Below is a small trained network, with its code and all its weights. Each question gives an input and a target symbol and asks what happens when units are switched off, that is, made to give their printed mean instead of their output.

import numpy as np


def w(rows, s, z=0):
    codes = np.array(rows[::2]) - 128.0
    scale = np.full(codes.shape[1], s)
    scale[-1] = z or s
    return codes * scale


def norm(h):
    return h / np.sqrt((h * h).mean(-1, keepdims=True) + 1e-5)


def f(y):
    return np.maximum(y, 0)


def softmax(a):
    e = np.exp(a - a.max(-1, keepdims=True))
    return e / e.sum(-1, keepdims=True)


def log_softmax(a):
    a = a - a.max(-1, keepdims=True)
    return a - np.log(np.exp(a).sum(-1, keepdims=True))


def net(x, mask):
    ids = ['ΠΨαβγζμξσφω'.index(c) for c in x.split()]
    T = len(ids)
    res = E[ids] + P[:T]
    u = 0
    for l in range(2):
        q, k, v = (norm(res) @ M[l].T for M in (Q, K, V))
        z = softmax(np.where(np.tri(T) > 0, q @ k.T / 4**0.5, -1e9)) @ v
        res = res + np.where(mask[u], z, O[l][:, -1]) @ O[l][:, :-1]
        u += 1
        y = f(norm(res) @ A[l][:, :-1].T + A[l][:, -1])
        res = res + np.where(mask[u : u + 4], y, B[l][:, -1]) @ B[l][:, :-1]
        u += 4
    return log_softmax(norm(res)[-1] @ U[:, :-1].T + U[:, -1])


Q, K, V, O, A, B = {}, {}, {}, {}, {}, {}
E = w([
[119,134,14,176,80,176,103],'Π',
[144,166,75,65,136,77,145],'Ψ',
[234,120,204,110,93,85,153],'α',
[133,132,168,111,44,94,138],'β',
[110,217,183,163,183,167,160],'γ',
[151,63,64,95,133,137,140],'ζ',
[214,140,134,213,184,85,116],'μ',
[176,5,103,177,171,82,151],'ξ',
[119,111,89,200,170,48,100],'σ',
[206,76,92,96,128,119,174],'φ',
[139,35,110,126,163,43,158],'ω',
],0.013)
P = w([
[164,100,80,176,96,92,253],'0',
[148,107,115,162,100,88,215],'1',
[149,110,125,160,103,96,175],'2',
[148,113,132,148,111,103,146],'3',
[144,115,136,142,111,108,120],'4',
[141,118,142,133,116,110,100],'5',
[136,114,145,124,116,113,81],'6',
[133,113,147,111,124,113,63],'7',
[129,114,148,102,124,119,44],'8',
[127,116,151,89,126,129,23],'9',
[124,112,149,106,120,126,28],'10',
],0.0067)
Q[0] = w([
[128,184,138,253,214,226,154],'0.h1',
[65,43,154,153,132,154,148],'0.h1',
[191,217,91,149,60,96,12],'0.h1',
[86,179,209,138,115,158,96],'0.h1',
],0.0068)
K[0] = w([
[151,140,144,145,110,118,159],'0.h1',
[136,111,92,113,118,91,206],'0.h1',
[156,160,149,93,127,132,3],'0.h1',
[96,148,114,126,139,140,136],'0.h1',
],0.014)
V[0] = w([
[149,116,189,149,3,114,117],'0.h1',
[134,63,68,99,148,55,125],'0.h1',
[122,203,104,67,178,95,102],'0.h1',
[124,167,133,124,126,47,144],'0.h1',
],0.0065)
O[0] = w([
[103,128,141,41,157,98,153,121],'0.h1',
[185,254,130,163,137,149,103,253],'0.h1',
[160,115,148,172,93,168,208,78],'0.h1',
[14,86,140,168,131,148,187,171],'0.h1',
],0.0074,0.0056)
A[0] = w([
[76,57,200,227,217,138,101,254],'0.n1',
[202,3,26,87,24,126,152,213],'0.n2',
[176,235,174,192,217,197,80,117],'0.n3',
[18,238,56,66,37,162,144,41],'0.n4',
],0.0049,0.00076)
B[0] = w([
[160,15,99,162,150,56,85,253],'0.n1',
[40,229,94,47,223,138,186,224],'0.n2',
[73,58,111,111,69,107,193,250],'0.n3',
[252,45,62,154,3,45,85,177],'0.n4',
],0.006,0.0039)
Q[1] = w([
[167,180,136,109,7,132,116],'1.h1',
[34,178,168,96,88,190,190],'1.h1',
[106,47,112,170,150,40,111],'1.h1',
[94,167,82,70,90,131,174],'1.h1',
],0.011)
K[1] = w([
[204,141,25,97,151,97,43],'1.h1',
[165,176,2,255,150,69,238],'1.h1',
[87,19,246,142,99,111,89],'1.h1',
[121,137,50,147,202,82,147],'1.h1',
],0.0068)
V[1] = w([
[106,92,76,190,99,41,101],'1.h1',
[253,106,140,56,48,75,103],'1.h1',
[201,97,242,133,170,154,184],'1.h1',
[203,54,91,149,209,44,174],'1.h1',
],0.0059)
O[1] = w([
[107,181,189,58,151,121,170,203],'1.h1',
[59,79,102,131,85,93,189,134],'1.h1',
[143,172,2,89,70,91,136,128],'1.h1',
[120,126,128,136,83,234,125,254],'1.h1',
],0.0089,0.0082)
A[1] = w([
[163,153,119,165,188,255,134,6],'1.n1',
[229,158,113,159,102,64,56,219],'1.n2',
[178,205,110,70,31,98,164,76],'1.n3',
[142,205,184,77,94,159,174,117],'1.n4',
],0.0082,0.0013)
B[1] = w([
[103,88,153,106,118,102,100,255],'1.n1',
[222,131,165,173,171,171,67,186],'1.n2',
[84,51,224,151,120,129,84,199],'1.n3',
[161,255,21,102,150,97,112,228],'1.n4',
],0.0092,0.0073)
U = w([
[74,117,148,58,190,78,18,1],'Π',
[238,126,131,203,160,164,44,136],'Ψ',
[149,130,128,136,81,137,95,50],'α',
[130,63,138,134,163,39,182,192],'β',
[212,78,13,154,47,70,101,107],'γ',
[143,2,198,32,140,179,181,144],'ζ',
[154,152,140,138,31,157,101,91],'μ',
[164,153,141,206,84,213,251,221],'ξ',
[146,212,20,94,158,171,146,202],'σ',
[75,176,174,228,163,153,127,132],'φ',
[143,124,125,133,95,146,128,80],'ω',
],0.0085,0.0045)

Each question gives the input, a string of symbols that net reads in full, and the target symbol t.
The units are the heads (4 rows each of Q, K, V and O) and the neurons (one row each of A and B). Each row of codes is followed by its name. A weight is (code - 128) times the scale printed after its matrix; where a second scale follows, it is the last column's (O, A, B and U).
mask holds one flag per unit, layer by layer, with each layer's heads first. A switched-off unit (its flag False) gives its mean, the last column of its rows in O or B, instead of its output. The means were averaged over made-up inputs and are rounded, as every weight is.
A unit's drop is (log p(t) with every unit on - log p(t) with that unit switched off) / (log p(t) with every unit on - log p(t) with every unit switched off).
The circuit of an input: a set's keep is (log p(t) with only the set's units on - log p(t) with every unit switched off) / (log p(t) with every unit on - log p(t) with every unit switched off). Starting from all 10 units, units are removed one at a time, each time the one whose removal leaves the highest keep (on an exact tie, the one counted first), for as long as the keep stays at least 0.8.
units of the circuit, in order: the units of the circuit, biggest drop first
most important unit: the unit with the biggest drop
top k neurons in layer l: the k neurons of layer l with the biggest drops, biggest first
input ζ ζ ω ξ ζ γ α ζ, target ζ: units of the circuit, in order	[1.h1, 1.n4, 0.n1]
input ω σ ζ ξ Ψ μ, target ξ: most important unit	0.n3
input β ω α Π Π μ Ψ ω ω ω σ, target γ: units of the circuit, in order	[1.h1, 0.n2, 0.h1]
input γ γ ζ ω γ, target ζ: units of the circuit, in order	[0.h1, 0.n1]
input γ ω ξ, target Ψ: units of the circuit, in order	[1.h1, 0.h1]
input ω Ψ γ ζ γ β ω ξ ω β Π, target ζ: units of the circuit, in order	[0.h1, 1.n4]
input ω Ψ φ ζ ω ξ ω ω α φ, target Π: top 2 neurons in layer 1	[1.n3, 1.n4]
input ω ω ζ μ, target ξ: units of the circuit, in order	[0.n3, 1.h1]
input β ω ξ Ψ ω Ψ Π, target ξ: units of the circuit, in order	[1.h1, 0.h1]
input γ ζ γ, target Π: units of the circuit, in order	[1.n1, 1.h1, 0.h1]
input ζ φ ξ β μ σ ω ζ β, target Ψ: top 3 neurons in layer 1	[1.n2, 1.n1, 1.n4]
input Ψ σ ξ, target ζ: units of the circuit, in order	[1.h1, 0.n2]
input ω γ γ α, target σ: top 2 neurons in layer 0	[0.n2, 0.n1]
input ω β ξ ζ ω ω β σ ζ Ψ, target Ψ: top 2 neurons in layer 0	[0.n4, 0.n1]
input ζ ω Π β ζ ω β ζ α ζ, target ζ: units of the circuit, in order	[1.n4]
input ω Π ζ ω, target σ: units of the circuit, in order	[1.h1, 1.n4, 0.h1]
input ω ξ ω α γ ω ζ ξ ω, target Ψ: units of the circuit, in order	[0.h1, 1.n2]
input γ Ψ μ ζ β, target Ψ: top 3 neurons in layer 0	[0.n1, 0.n2, 0.n3]
input Ψ Ψ ω Π ξ ω ζ σ, target φ: top 3 neurons in layer 0	[0.n3, 0.n2, 0.n1]
input α Ψ μ Ψ ω ζ, target σ: most important unit	1.n3
input ζ Ψ ω Π β γ, target σ: top 3 neurons in layer 0	[0.n3, 0.n2, 0.n1]
input γ ω ω ω ζ ζ Π, target Ψ: top 3 neurons in layer 0	[0.n4, 0.n1, 0.n2]
input ζ β γ ω γ ζ γ Π γ β, target σ: top 3 neurons in layer 1	[1.n4, 1.n3, 1.n1]
input Π ω ω ζ γ α, target σ: top 3 neurons in layer 1	[1.n4, 1.n1, 1.n2]
input ω Ψ γ ξ φ, target σ: top 3 neurons in layer 0	[0.n2, 0.n1, 0.n4]
input Π ω Π ω Ψ ω μ ζ ω ω Ψ, target μ: top 2 neurons in layer 0	[0.n4, 0.n3]
input γ α ω ω μ ω Π Ψ Π ω, target γ: most important unit	1.h1
input ω γ ζ γ φ, target σ: top 2 neurons in layer 1	[1.n4, 1.n2]
input Ψ ω Ψ, target μ: top 2 neurons in layer 1	[1.n3, 1.n4]
input ζ γ φ ω φ, target Π: top 3 neurons in layer 1	[1.n1, 1.n3, 1.n2]
